Below is a small trained network, with its code and all its weights. Each question gives an input and a class and asks what happens when units are switched off, that is, made to give their printed mean instead of their output.

import numpy as np


def w(rows, s, z=0):
    codes = np.array(rows[::2]) - 128.0
    scale = np.full(codes.shape[1], s)
    scale[-1] = z or s
    return codes * scale


def f(y):
    return y / 2 * (1 + np.tanh(0.7978845608 * (y + 0.044715 * y**3)))


def log_softmax(a):
    a = a - a.max(-1, keepdims=True)
    return a - np.log(np.exp(a).sum(-1, keepdims=True))


def net(x, mask):
    res = np.array(x, float).reshape(1, 6) / 4 @ E
    y = f(res @ A[0][:, :-1].T + A[0][:, -1])
    res = res + np.where(mask, y, B[0][:, -1]) @ B[0][:, :-1]
    return log_softmax(res[-1] @ U[:, :-1].T + U[:, -1])


A, B = {}, {}
E = w([
[128,127,129,128],'x0',
[254,89,143,49],'x1',
[157,204,205,107],'x2',
[129,127,128,125],'x3',
[126,171,46,39],'x4',
[73,87,210,57],'x5',
],0.0077)
A[0] = w([
[208,138,141,77,89],'N0',
[158,182,253,106,95],'N1',
[107,156,126,182,83],'N2',
[178,108,154,117,62],'N3',
[41,95,154,132,132],'N4',
[186,180,84,176,142],'N5',
[177,192,69,63,151],'N6',
[190,125,154,113,112],'N7',
[113,101,148,89,210],'N8',
[67,199,138,152,117],'N9',
[175,70,183,177,153],'N10',
[128,47,142,147,254],'N11',
[58,30,138,68,113],'N12',
[86,251,177,126,106],'N13',
[104,130,96,79,205],'N14',
[193,175,157,121,137],'N15',
[32,95,150,67,89],'N16',
[83,76,205,69,113],'N17',
[115,171,88,111,104],'N18',
[91,122,175,73,95],'N19',
[74,156,123,146,89],'N20',
[82,179,132,178,83],'N21',
[170,70,123,92,93],'N22',
[104,131,111,59,89],'N23',
[62,169,121,156,78],'N24',
[181,73,124,99,123],'N25',
[154,171,157,131,184],'N26',
[180,113,169,235,164],'N27',
[169,183,78,200,79],'N28',
[60,199,140,139,104],'N29',
[122,139,109,114,221],'N30',
[75,124,176,110,86],'N31',
[109,160,72,55,96],'N32',
[118,139,175,74,192],'N33',
[130,136,80,93,160],'N34',
[151,251,202,144,166],'N35',
[218,102,187,69,170],'N36',
[115,176,91,99,83],'N37',
],0.011,0.0062)
B[0] = w([
[127,83,114,85,186],'N0',
[131,122,109,149,210],'N1',
[153,93,128,42,152],'N2',
[174,61,144,2,141],'N3',
[133,133,91,73,192],'N4',
[161,215,121,107,190],'N5',
[85,147,169,81,213],'N6',
[115,52,87,91,165],'N7',
[120,185,91,179,197],'N8',
[110,84,122,31,187],'N9',
[80,165,182,72,199],'N10',
[73,176,109,131,236],'N11',
[183,175,84,156,202],'N12',
[126,85,92,178,196],'N13',
[52,139,152,161,194],'N14',
[112,108,74,128,178],'N15',
[164,144,118,68,185],'N16',
[201,230,110,82,205],'N17',
[134,134,168,75,143],'N18',
[196,158,110,119,162],'N19',
[155,38,110,36,153],'N20',
[144,92,123,69,172],'N21',
[118,60,96,103,167],'N22',
[166,151,186,106,152],'N23',
[165,69,130,49,168],'N24',
[100,77,108,109,181],'N25',
[74,114,105,148,178],'N26',
[91,182,170,45,224],'N27',
[226,183,106,70,177],'N28',
[136,57,93,39,181],'N29',
[46,146,124,188,187],'N30',
[165,127,125,85,152],'N31',
[141,129,191,83,173],'N32',
[124,154,102,184,202],'N33',
[79,171,194,146,170],'N34',
[74,155,75,172,229],'N35',
[87,104,110,109,253],'N36',
[147,124,169,48,140],'N37',
],0.0066,0.0074)
U = w([
[124,46,109,95,57],'0',
[224,182,121,123,132],'1',
[68,139,133,139,231],'2',
[70,142,252,100,74],'3',
[83,132,130,139,234],'4',
[77,119,64,166,110],'5',
[139,124,179,195,3],'6',
],0.017,0.0054)

Each question gives the input, the list of numbers given to net, and the class t.
The units are the neurons (one row each of A and B). Each row of codes is followed by its name. A weight is (code - 128) times the scale printed after its matrix; where a second scale follows, it is the last column's (A, B and U).
mask holds one flag per neuron, in row order. A switched-off neuron (its flag False) gives its mean, the last column of its row in B, instead of its output. The means were averaged over made-up inputs and are rounded, as every weight is.
A unit's drop is (log p(t) with every unit on - log p(t) with that unit switched off) / (log p(t) with every unit on - log p(t) with every unit switched off).
The circuit of an input: a set's keep is (log p(t) with only the set's units on - log p(t) with every unit switched off) / (log p(t) with every unit on - log p(t) with every unit switched off). Starting from the 12 units with the biggest drops (on a tie, the unit counted first), units are removed one at a time, each time the one whose removal leaves the highest keep (on an exact tie, the one counted first), for as long as the keep stays at least 0.8.
units of the circuit, in order: the units of the circuit, biggest drop first
most important unit: the unit with the biggest drop
top k neurons: the k neurons with the biggest drops, biggest first
drop of u: that unit's drop, to one decimal
input [-3,3,0,-5,-5,6], class 1: units of the circuit, in order -> (N17; N12)
input [7,8,3,-6,-8,-6], class 0: units of the circuit, in order -> (N7; N36)
input [3,-5,-7,3,8,7], class 3: units of the circuit, in order -> (N32; N23)
input [-5,7,4,4,-1,-7], class 0: units of the circuit, in order -> (N7; N0; N36)
input [-4,-7,-3,2,-8,0], class 3: top 2 neurons -> (N27; N10)
input [-6,6,-3,-6,7,-5], class 3: units of the circuit, in order -> (N6; N34; N32)
input [0,6,3,-1,8,-4], class 3: units of the circuit, in order -> (N6; N34)
input [0,-8,3,8,-8,3], class 0: top neuron -> (N29)
input [5,6,0,5,8,-6], class 3: units of the circuit, in order -> (N6; N34; N32)
input [-5,4,-2,1,-8,8], class 1: top 2 neurons -> (N17; N12)
input [4,5,3,8,-8,8], class 1: top 3 neurons -> (N17; N19; N12)
input [3,-1,-7,-6,7,-7], class 1: top 2 neurons -> (N28; N5)
input [-7,2,-8,3,7,-8], class 1: top 3 neurons -> (N28; N5; N36)
input [3,-3,-4,8,7,8], class 1: most important unit -> N12
input [4,-5,-4,4,3,6], class 1: top 2 neurons -> (N12; N16)
input [4,4,-8,4,1,0], class 5: drop of N35 -> -0.1
input [-8,-3,-8,-2,-8,-6], class 2: drop of N11 -> 0.3
input [-1,1,7,2,2,-5], class 5: drop of N26 -> 0.1
input [7,-7,-4,7,-6,4], class 0: drop of N31 -> 0.0
